Below is a small trained network, with its code and all its weights. Each question gives an input and a class and asks what happens when units are switched off, that is, made to give their printed mean instead of their output.

import numpy as np


def w(rows, s, z=0):
    codes = np.array(rows[::2]) - 128.0
    scale = np.full(codes.shape[1], s)
    scale[-1] = z or s
    return codes * scale


def f(y):
    return np.maximum(y, 0)


def log_softmax(a):
    a = a - a.max(-1, keepdims=True)
    return a - np.log(np.exp(a).sum(-1, keepdims=True))


def net(x, mask):
    res = np.array(x, float).reshape(1, 5) / 4 @ E
    y = f(res @ A[0][:, :-1].T + A[0][:, -1])
    res = res + np.where(mask, y, B[0][:, -1]) @ B[0][:, :-1]
    return log_softmax(res[-1] @ U[:, :-1].T + U[:, -1])


A, B = {}, {}
E = w([
[123,3,190],'x0',
[71,183,218],'x1',
[130,130,128],'x2',
[126,123,126],'x3',
[23,112,36],'x4',
],0.0055)
A[0] = w([
[152,134,100,165],'N1',
[194,156,152,2],'N2',
[232,100,71,81],'N3',
[219,136,202,54],'N4',
[108,162,157,95],'N5',
[40,149,98,69],'N6',
[210,201,141,61],'N7',
[79,105,116,54],'N8',
[143,242,73,128],'N9',
[144,86,117,130],'N10',
[115,18,161,124],'N11',
[166,144,154,46],'N12',
[81,123,185,98],'N13',
[161,87,105,168],'N14',
[121,185,116,97],'N15',
[1,104,41,14],'N16',
[44,198,216,101],'N17',
[115,18,165,59],'N18',
[176,132,79,112],'N19',
[98,141,92,240],'N20',
[163,133,131,139],'N21',
[177,205,67,101],'N22',
[156,71,29,115],'N23',
[78,193,175,173],'N24',
],0.0091,0.0023)
B[0] = w([
[99,136,125,167],'N1',
[173,52,144,166],'N2',
[43,43,109,211],'N3',
[181,18,106,234],'N4',
[103,92,133,159],'N5',
[186,41,156,196],'N6',
[191,62,169,199],'N7',
[160,77,136,157],'N8',
[127,189,218,240],'N9',
[96,123,145,175],'N10',
[130,185,205,254],'N11',
[152,78,130,156],'N12',
[69,91,137,178],'N13',
[81,117,127,194],'N14',
[112,132,174,171],'N15',
[232,3,152,248],'N16',
[46,30,97,232],'N17',
[129,158,227,235],'N18',
[78,89,135,173],'N19',
[185,187,120,213],'N20',
[146,105,127,163],'N21',
[78,122,209,209],'N22',
[38,89,124,228],'N23',
[61,83,110,219],'N24',
],0.019,0.0038)
U = w([
[126,150,200,159],'0',
[254,53,82,74],'1',
[116,108,111,254],'2',
[34,81,80,12],'3',
[133,118,125,212],'4',
[183,175,74,114],'5',
[208,236,64,58],'6',
],0.007,0.0052)

Each question gives the input, the list of numbers given to net, and the class t.
The units are the neurons (one row each of A and B). Each row of codes is followed by its name. A weight is (code - 128) times the scale printed after its matrix; where a second scale follows, it is the last column's (A, B and U).
mask holds one flag per neuron, in row order. A switched-off neuron (its flag False) gives its mean, the last column of its row in B, instead of its output. The means were averaged over made-up inputs and are rounded, as every weight is.
A unit's drop is (log p(t) with every unit on - log p(t) with that unit switched off) / (log p(t) with every unit on - log p(t) with every unit switched off).
The circuit of an input: a set's keep is (log p(t) with only the set's units on - log p(t) with every unit switched off) / (log p(t) with every unit on - log p(t) with every unit switched off). Starting from the 12 units with the biggest drops (on a tie, the unit counted first), units are removed one at a time, each time the one whose removal leaves the highest keep (on an exact tie, the one counted first), for as long as the keep stays at least 0.8.
units of the circuit, in order: the units of the circuit, biggest drop first
unit that matters most: the unit with the biggest drop
top k neurons: the k neurons with the biggest drops, biggest first
drop when u is switched off: that unit's drop, to one decimal
input [-5,-2,-6,-6,-7], class 1: units of the circuit, in order => (N7)
input [-7,1,0,-6,5], class 0: top 4 neurons => (N9; N22; N4; N15)
input [7,-8,3,-4,0], class 3: top 3 neurons => (N3; N23; N9)
input [6,-2,5,5,6], class 0: top 4 neurons => (N11; N18; N4; N17)
input [5,7,-2,-4,-2], class 3: units of the circuit, in order => (N17; N13)
input [-1,-4,-1,2,-2], class 3: units of the circuit, in order => (N3; N16; N11)
input [-6,-1,-1,-1,4], class 0: top 3 neurons => (N9; N22; N4)
input [2,8,0,0,-7], class 3: top 3 neurons => (N17; N16; N24)
input [3,-7,0,-6,-1], class 3: units of the circuit, in order => (N3; N23)
input [-5,6,1,2,-1], class 3: top 2 neurons => (N17; N24)
input [1,5,2,2,2], class 3: units of the circuit, in order => (N17; N24)
input [3,-8,-7,-4,-1], class 3: units of the circuit, in order => (N3; N23)
input [-4,8,7,-3,3], class 3: top 2 neurons => (N17; N24)
input [3,-3,4,0,5], class 1: top 3 neurons => (N16; N9; N22)
input [5,2,-6,7,-7], class 1: top 4 neurons => (N4; N9; N22; N23)
input [-5,-4,-1,-5,3], class 0: top 4 neurons => (N9; N22; N17; N4)
input [7,8,-6,5,-5], class 3: top neuron => (N17)
input [-5,-2,0,-8,-8], class 1: top 3 neurons => (N4; N7; N2)
input [-1,-7,-2,-3,-5], class 3: top 2 neurons => (N3; N16)
input [5,1,-5,1,-8], class 1: unit that matters most => N4
input [-3,7,0,-2,8], class 1: top 2 neurons => (N16; N6)
input [-7,-1,2,-4,1], class 0: drop when N9 is switched off => 0.4
input [7,0,4,5,2], class 0: drop when N11 is switched off => 0.2
input [1,-2,3,4,8], class 1: drop when N16 is switched off => 0.4
input [8,-7,-6,8,-8], class 0: drop when N16 is switched off => 0.2
